Below are the code and all the weights of a small trained network. Each question names an input and a target symbol and asks about switching units off, where a switched-off unit gives its printed mean instead of its output.

import numpy as np


def w(rows, s, z=0):
    codes = np.array(rows[::2]) - 128.0
    scale = np.full(codes.shape[1], s)
    scale[-1] = z or s
    return codes * scale


def norm(h):
    return h / np.sqrt((h * h).mean(-1, keepdims=True) + 1e-5)


def f(y):
    return y / 2 * (1 + np.tanh(0.7978845608 * (y + 0.044715 * y**3)))


def softmax(a):
    e = np.exp(a - a.max(-1, keepdims=True))
    return e / e.sum(-1, keepdims=True)


def log_softmax(a):
    a = a - a.max(-1, keepdims=True)
    return a - np.log(np.exp(a).sum(-1, keepdims=True))


def net(x, mask):
    ids = ['ΔΘΠΦμξ'.index(c) for c in x.split()]
    T = len(ids)
    res = E[ids] + P[:T]
    r = norm(res)
    for j in range(2):
        rows = slice(2 * j, 2 * j + 2)
        q, k, v = (r @ M[0][rows].T for M in (Q, K, V))
        z = softmax(np.where(np.tri(T) > 0, q @ k.T / 2**0.5, -1e9)) @ v
        o = O[0][rows]
        res = res + np.where(mask[j], z, o[:, -1]) @ o[:, :-1]
    y = f(norm(res) @ A[0][:, :-1].T + A[0][:, -1])
    res = res + np.where(mask[2:6], y, B[0][:, -1]) @ B[0][:, :-1]
    return log_softmax(norm(res)[-1] @ U[:, :-1].T + U[:, -1])


Q, K, V, O, A, B = {}, {}, {}, {}, {}, {}
E = w([
[99,95,57,140,9,181,109,120,253],'Δ',
[94,166,144,114,91,113,89,101,93],'Θ',
[116,134,155,72,124,124,127,89,144],'Π',
[93,182,158,129,140,150,151,127,132],'Φ',
[153,181,155,183,123,120,128,106,100],'μ',
[117,177,149,121,135,80,112,143,127],'ξ',
],0.022)
P = w([
[142,97,91,151,171,156,124,110,141],'0',
[146,93,100,143,153,172,92,122,178],'1',
[140,96,134,137,138,172,79,152,188],'2',
[156,124,206,127,114,172,67,154,177],'3',
[178,168,135,115,157,99,135,90,151],'4',
[138,116,53,140,110,93,176,86,181],'5',
[94,127,42,139,139,5,223,60,122],'6',
[110,105,129,78,117,149,167,199,102],'7',
[127,136,166,83,135,119,146,114,114],'8',
[152,122,246,120,137,133,59,164,129],'9',
],0.013)
Q[0] = w([
[169,150,199,126,130,202,19,165,173],'H1',
[105,251,144,105,92,90,122,53,238],'H1',
[179,196,140,187,129,96,139,7,169],'H2',
[89,77,42,137,121,55,235,110,73],'H2',
],0.013)
K[0] = w([
[72,117,18,151,190,66,177,61,105],'H1',
[138,88,7,158,53,141,145,174,195],'H1',
[99,45,60,188,100,145,105,168,207],'H2',
[169,134,246,109,112,179,72,176,119],'H2',
],0.013)
V[0] = w([
[136,80,111,23,234,79,150,216,180],'H1',
[164,161,120,205,167,155,212,221,159],'H1',
[156,82,138,218,77,27,2,115,28],'H2',
[123,43,114,87,95,161,143,94,79],'H2',
],0.0067)
O[0] = w([
[61,160,137,228,232,123,49,92,137,2],'H1',
[145,115,247,102,182,96,211,89,67,56],'H1',
[155,152,121,60,148,179,97,155,217,63],'H2',
[109,137,111,89,29,83,153,176,112,41],'H2',
],0.011,0.0044)
A[0] = w([
[4,171,148,169,122,162,157,66,150,202],'N1',
[8,253,184,65,75,114,195,203,62,95],'N2',
[136,143,127,101,46,176,232,130,115,102],'N3',
[245,69,114,126,168,52,68,188,101,251],'N4',
],0.006,0.0018)
B[0] = w([
[188,125,124,84,161,154,50,100,106,201],'N1',
[124,216,98,147,199,85,147,159,137,254],'N2',
[132,100,180,116,217,122,62,84,148,239],'N3',
[92,77,212,114,130,36,254,194,102,149],'N4',
],0.0087,0.0041)
U = w([
[32,144,182,103,94,32,191,179,177,138],'Δ',
[198,143,69,94,88,135,140,187,145,211],'Θ',
[68,171,74,99,99,73,37,136,55,29],'Π',
[128,91,181,155,110,113,188,103,40,232],'Φ',
[184,93,202,9,134,111,189,108,140,4],'μ',
[145,165,136,118,209,130,108,98,163,134],'ξ',
],0.011,0.0034)

Each question gives the input, a string of symbols that net reads in full, and the target symbol t.
The units are the heads (2 rows each of Q, K, V and O) and the neurons (one row each of A and B). Each row of codes is followed by its name. A weight is (code - 128) times the scale printed after its matrix; where a second scale follows, it is the last column's (O, A, B and U).
mask holds one flag per unit, heads first, then neurons. A switched-off unit (its flag False) gives its mean, the last column of its rows in O or B, instead of its output. The means were averaged over made-up inputs and are rounded, as every weight is.
A unit's drop is (log p(t) with every unit on - log p(t) with that unit switched off) / (log p(t) with every unit on - log p(t) with every unit switched off).
The circuit of an input: a set's keep is (log p(t) with only the set's units on - log p(t) with every unit switched off) / (log p(t) with every unit on - log p(t) with every unit switched off). Starting from all 6 units, units are removed one at a time, each time the one whose removal leaves the highest keep (on an exact tie, the one counted first), for as long as the keep stays at least 0.8.
units of the circuit, in order: the units of the circuit, biggest drop first
top k neurons: the k neurons with the biggest drops, biggest first
heads that matter: for each layer, one digit per head in row order, 1 if its drop is at least 0.15 and else 0, layers parted by /
drop when u is switched off: that unit's drop, to one decimal
input ξ μ Π Φ ξ Π Π μ Φ ξ, target Π: units of the circuit, in order => (H1)
input ξ ξ Δ Π Φ Φ Π Π ξ Δ, target Π: heads that matter => 11
input Φ ξ ξ μ Θ ξ Θ ξ Π Θ, target Θ: units of the circuit, in order => (H2; H1)
input Δ Θ μ Φ μ, target Φ: heads that matter => 00
input μ ξ ξ Θ μ ξ, target ξ: heads that matter => 11
input Θ Π μ, target Θ: heads that matter => 10
input ξ ξ Π μ Θ ξ Θ, target μ: units of the circuit, in order => (H1; H2)
input Π Φ Π ξ, target Π: units of the circuit, in order => (H1; H2)
input ξ Φ Φ Π, target ξ: heads that matter => 10
input Φ Δ Θ Φ Π Π Φ Φ, target ξ: top 2 neurons => (N2; N3)
input Π Θ Δ Π ξ, target Δ: top 2 neurons => (N4; N1)
input ξ Π Θ Φ ξ Θ Θ μ, target ξ: heads that matter => 01
input Φ Θ Θ μ Π, target Θ: heads that matter => 10
input μ Θ ξ Φ, target μ: heads that matter => 10
input Φ Π ξ Φ Π ξ Θ ξ μ, target ξ: heads that matter => 11
input ξ ξ Θ Φ Π ξ, target Θ: heads that matter => 10
input Φ Π Θ Π, target Φ: heads that matter => 01
input Φ Π Π Θ, target Φ: heads that matter => 01
input μ μ Θ Θ, target μ: units of the circuit, in order => (H1)
input Π ξ Θ Π Δ μ Δ Π, target Δ: top neuron => (N2)
input Φ Π Π ξ ξ ξ Θ ξ Φ μ, target Θ: drop when H2 is switched off => 0.2
input Π Π Π ξ μ Φ Φ, target ξ: drop when N3 is switched off => 0.0
input Φ Θ Π ξ Φ, target Θ: drop when H1 is switched off => 1.1
